After every row comes roughly how far along a hidden order it lies, from 0 to 20.
In the rows, zero is written as 128.
[133 148 101 134 123 137 103 120 178 132 108 156 132 122 137 158 181 150
 128 215 133 101 130 224 158 163 128 136  31 132 142 153 128 134 115 151
 167 135 111 122 132  97 105 123  57 144 129 129  95 131 132 115] : 9
[ 98 147  95 151 108 108 131 146 222 123 118 185 135 138 121 157 149 130
 130   5 145 129 134 142 135 156 160 141  82 133 128 150 140  58 113  95
 150 125 170 149 194 123 118 118  64 148 115 138  79 125 114  93] : 20
[142 143 113 127 130 145 104 115 148 133 112 139 129 119 139 149 170 148
 128 243 128 102 127 224 155 153 120 131  52 131 141 144 124 153 119 160
 177 136 100 117 116 101 109 127  70 135 134 125 113 132 137 126] : 4
[ 95 131 112 142 114 105 144 145 173 123 131 170 131 140 117 132 119 118
 133   1 142 145 131  93 116 128 155 134 138 130 122 130 139  64 125  85
 120 122 168 149 173 144 138 124 135 135 120 137 105 131 117  98] : 13
[119 146  97 151 112 111 126 144 214 124 115 162 136 134 124 154 147 133
 123  55 139 119 134 143 144 168 154 140  82 134 127 148 134  76 110 115
 151 125 158 141 189 111 107 115  37 151 113 137  83 115 113 107] : 19
[130 129 125 140 122 111 140 143 151 123 128 112 133 134 122 129 107 121
 118  54 128 130 133  77 128 146 143 131 150 130 117 131 130  97 120 116
 123 121 163 134 171 126 117 118  84 136 114 133 117 108 115 135] : 10
[138 146 103 140 120 126 113 131 185 128 111 138 134 126 132 155 154 142
 120 161 131 105 133 168 154 172 136 137  65 133 132 150 128 112 112 144
 157 128 136 127 165  98 101 117  28 147 118 131  95 114 123 125] : 13
[138 128 131 121 132 140 120 118 114 131 125 121 126 123 135 127 138 135
 129 190 122 120 126 157 134 127 115 126 114 128 133 128 124 153 130 148
 134 132 108 120 105 120 125 131 132 126 134 124 134 131 135 135] : 0
[112 137 109 150 113 105 139 148 196 122 125 151 135 137 119 141 123 124
 123   3 138 131 134 100 132 153 155 136 124 132 121 139 135  69 115 101
 135 122 169 144 191 127 120 117  66 144 112 137  97 114 112 111] : 16
[131 130 122 127 128 135 119 123 141 130 124 134 128 125 131 135 145 135
 129 162 129 120 127 161 136 137 125 128 101 129 134 132 127 139 126 142
 138 131 118 125 120 120 123 128 116 131 132 127 124 131 130 127] : 3
[140 143 110 130 127 142 105 117 156 131 112 141 131 121 137 152 170 147
 127 235 128 102 128 212 155 157 124 133  50 132 140 145 125 143 118 157
 157 135 105 119 122 100 107 125  79 138 131 125 108 129 134 126] : 6
[ 93 129 124 128 120 120 138 132 145 127 133 173 127 136 121 128 133 122
 140  37 140 145 127 122 113 112 140 132 132 128 130 127 137  97 132  99
 125 127 138 143 134 149 148 133 171 125 133 132 115 146 127 100] : 6
[129 133 119 141 121 114 135 140 171 124 125 124 132 133 123 134 119 125
 121  70 130 132 132 104 132 149 141 133 127 130 121 135 130  98 119 118
 129 124 157 134 167 120 115 121  73 138 115 133 114 113 117 127] : 10
[ 98 139 105 152 109  99 142 151 209 121 125 168 134 142 116 141 125 121
 127   1 144 139 134  94 124 146 163 138 120 132 121 140 140  51 116  87
 132 120 180 151 199 132 127 117  84 145 112 140  89 121 110  96] : 19
[121 145 100 142 117 121 117 132 193 128 113 163 133 129 129 155 159 140
 127 117 137 113 132 179 148 163 143 138  59 133 133 149 133 100 114 128
 155 130 140 134 160 107 110 120  53 146 122 133  92 124 125 106] : 14

Part 2:
[113  54 101 117 141  11 127 138  92  49 158  90 120 106 116 220 153 145
 122 138 127 103  26 129  99  94 144  99 183 164] : 20
[118  91 141 133 141 117 110 151 111  39 126 127 117 134 107 176 142 121
 175 132 139 119  70 104 108 135 118 133 115 128] : 9
[125  82 112 118 128  88  90 144 108 120 139 106 134 124  84 195 137 142
 130 138 112 129  66 127  99 111 138  95 159  94] : 8
[125  76 103 108 143  90  90 141  96  96 136 126 115 108  85 202 131 155
 136 146 109 134  46 117  94 102 133 118 152 160] : 12
[132  84 128 120 145 144  86 146 107 140  93 143 108  53  65 191 117 152
 180 158 113 153  78  92  97 128 116 150 113 152] : 2
[127  83 113  69 167 133 111 154 101  56 128 137  83 143  94 224 142 139
 188 140 118 112  66 116  93 112 112 124 118 168] : 16
[119  86 130 132 128  97 105 144 106 113 123 120 118 117  95 183 140 130
 161 136 129 131  79  99 108 127 126 135 119 134] : 8
[115  59  89 117 148  67 116 130  91  78 155 108 114 114 130 204 145 148
 151 143 126 118  39 115 100 109 133 129 159 150] : 17
[127 105 135 130 146 151  94 147 115 117 114 135 118 144  99 165 133 122
 182 145 128 127 102 103 105 139 114 143 103 125] : 5
[128  99 151 142 131 136  80 146  83 154 109 135 138 136  86 149 128 117
 170 131 133 140  98  88 112 149 118 212  98 126] : 0
[111  80 143 152 113  61 108 139 117 127 138  80 164 115 124 157 148 110
 183 122 150 121  70 112 127 143 139 124 148 132] : 7
[124  76 103 113 127  59  91 136  96 129 134  99 133  96  78 202 124 156
 114 144 110 146  39 116  88 101 145 119 174 173] : 9
[118  86 145 141 128 100 101 145 117 128 131 116 150 134 118 142 146 112
 149 143 155 137  87 115 117 145 129 134 122 124] : 6
[119  77 129 132 130  77  84 129 102 139 123 119 141 101  89 255 127 140
 129 140 125 146  66  99  99 126 132 133 138 146] : 4
[133  92 102 108 159 137  99 145 130  84 130 141 104 144  96 223 133 145
 170 132 103 122  85 120  99 107 119 125 132 145] : 11
[127  79 118 116 140 105  91 136 103 106 126 123 116 123  84 230 130 150
 146 142 111 137  64 118  92 109 129 128 145 151] : 8
[137 112 127 123 142  87  88 145 101 142 109 141 118 107  81 180 121 145
 163 144 115 151  73  94 100 115 122 142 126 157] : 3
[112  82 133 140 138  80 124 144 114  90 145 103 137 128 112 165 152 114
 146 128 144 105  73 117 107 136 127 121 139 125] : 13
[127  95 130 126 139 119  84 139 120 160 122 123 140 135  90 171 125 135
 148 137 116 143  83 104 100 177 126 141 126 147] : 1
[120  68 107 120 121  57  98 105 103 129 139  91 147 118  93 181 138 141
  95 137 115 128  50 137  98 104 147 122 172 164] : 10
[133  64 100 103 159  84 121 144  89  58 139 120  93 117 100 232 144 156
 160 145 115 117  50 124  89 101 128 118 153 160] : 19
[127  80 120 111 175 137 109 154  98  66 110 158  77 127  86 228 133 149
 218 147 119 130  74  94  93 114 107 139 109 146] : 13
[114  82 136 131 142  96 117 148 107  84 134 114 127 123 115 177 147 122
 165 129 146 115  79 106 120 130 126 125 135 127] : 12
[120  78 124 123 144 113 109 143 102 101 131  18 124 123 101 197 138 135
 147 136 124 118  45 113 103 119 128 123 139 150] : 11
[124  67 139 125 164 148 114 161 111  76 146 154 101 148 103 185 143 121
 196 131 137 113  90 104 112 138 105 137  95 118] : 11
[125  56 108 114 146  84  91 136  89 106 125 123 113 106  83 219 128 159
 148 148 110 139  48 106  87 102 127 129 147 169] : 11
[103  73 135 142 127  19 110 138  98 116 124  98 149  86 115 144 141 124
 139 134 154 134  51  93 117 132 139 135 140 141] : 9

[123 128 154 137 116 131 123 119 125 159 112  73 116 110 113 118 204 185
 116] : 19
[153 139 104 118 117 134  97 143 120  27 142  82 144 114 118 147 126 109
 117] : 0
[104 129 119 130 106 126 117 115 141 142 136 122 135 128  96 107 148 147
 136] : 20
[142 129 167 123 131 135 136 144 119 104 117   1 142 158 136 125 103 169
 135] : 12
[144 128 178 141 118 119 128 133 122 118 112 133 126 115 133 122 162 181
 101] : 13
[162 129 148 126 133 114 111 146 121  57 135 130 141 134 157 136  77 119
 105] : 0
[118 128 130 134 107 139 114 132 127 120 116 121 142  95  90 128 227 134
 121] : 14
[120 131 122 132 108 120  83 114 134 129 135 108 120 109 106 111 183 162
 112] : 18
[136 123  99 107 128 143  79 127 122 146 139 255 120 122 126 130 191 113
 141] : 10
[142 125 174 136  99 127 133 141 125  96 115 107 155 107 112 122 202 146
 111] : 12
[128 131 126 134 112 104  57 122 136  76 144 130 130 113 116 109 153 156
  87] : 14
[ 96 124 117 126 143 141 146 109 132 222 121 150 107 150 121 116 129 146
 159] : 20
[138 138 123 134 103 118  88 111 130 111 136   1 111 102 113 118 162 183
  99] : 15
[130 133 158 139 151 126 149 147 121  88 109 136 135 146 140 139  70 141
 115] : 5
[142 141 167 145 112 122 119 140 121  45 112  80 139 115 112 129 136 192
  89] : 11
[130 129 142 143 134 115 128 144 127  76 119 132 147 110 129 139 117  96
  98] : 1
[122 132  82 128 130 132 120 106 130 169 135 147  96 103 124 138 142 116
 131] : 8
[161 138 145 130  85 112 126 144 133   6 146 131 171 119 119 126  93 120
 106] : 4
[113 133 109 124 127 137  85 112 126 154 127  99 104 122 107 120 182 178
 127] : 19
[116 133 158 145 135 116 105 145 126  61 113 171 146 129 112 126 121 156
  93] : 10
[126 134 113 143 111 109 113 129 136  64 136  97 143  94 114 133 130  95
  94] : 3
[139 126 111 127 123 111  74 139 129  60 147 110 143 105 128 132 143  86
 101] : 1
[123 121 159 145 162 113  66 148 115 105 104 117 122 106 133 134 194 144
  75] : 7
[127 129 173 143 124 121 136 138 127 104 111 131 142 132 122 119 132 165
 111] : 14
[129 125 103 105 119 145 136 131 132 130 146 129 150 152 122 125 112  94
 166] : 10
[174 133 150 115 113 111  51 135 121  52 149 109 125 141 149 113 123 195
  99] : 11
[123 122 161 139 135 109  96 127 129 142 122 155 121 130 136 111 153 165
  99] : 16
[113 131 109 143 118 117 113 124 135 102 129 170 134  89 106 133 164  97
 103] : 6
[124 126 150 126 152 118  57 142 122  92 125 111 130 155 132 114 129 177
 105] : 15
[147 137 134 127  99 144 139 121 119 130 117 144 117  97 110 136 198 173
 126] : 12
[148 134 102 112 136 116  55 128 126  64 156 180 120 144 145 126  69 137
 115] : 6
[153 126 146 123 117 132 114 157 120  57 127 112 162 121 128 139 152 104
 121] : 2
[114 124 142 128 137 130 137 150 129 104 122   1 159 148 119 126 110 105
 137] : 9
[118 144  95 116 116 150 134 124 129  91 135 110 135 143  95 132  94 148
 152] : 13
[ 93 131 132 138 156 130 153 123 130 159 112 162 117 160 120 123  76 157
 136] : 16
[167 133 139 111 107 142 100 130 116 109 131 125 120 127 132 126 168 193
 131] : 13
[116 130 152 141 104 119 136 123 137 115 124 107 143 125 102 110 141 157
 117] : 18
[133 133  99 128 142 117  56 120 124 100 139  98 100 112 135 133 137 141
  97] : 6
[158 137 114 115 124 125  96 141 123  34 148 113 141 141 141 137  68 124
 122] : 1
[158 133 146 119 100 146 146 137 118 107 121 122 138 124 123 131 166 167
 138] : 12
[111 134 136 142 115 137 162 107 130 182 111 120 107 113 105 121 172 177
 129] : 20
[135 127 129 126 133 109  33 127 127  91 141 183 116 122 132 112 163 168
  91] : 13
[149 125 140 136 130 110  93 133 123  96 129 142 121  99 147 134 158 122
  88] : 3
[145 134 125 119 157 132 105 135 115 103 127 117 109 151 152 140  76 158
 123] : 5
[160 117 151  97 133 138 102 151 119 113 140  98 150 169 155 120 116 128
 155] : 9
[149 135 127 126  78 135 124 116 129 122 134 149 132  93 103 124 203 156
 123] : 14
[135 133 164 138 137 122 159 137 123 106 114 104 131 145 142 130  76 159
 117] : 9
[120 127 152 130 147 124 121 148 125  92 120 142 148 159 131 124  84 135
 127] : 10
[134 128 164 135 133 111 101 134 127 101 125 158 128 144 139 112 111 180
 103] : 15
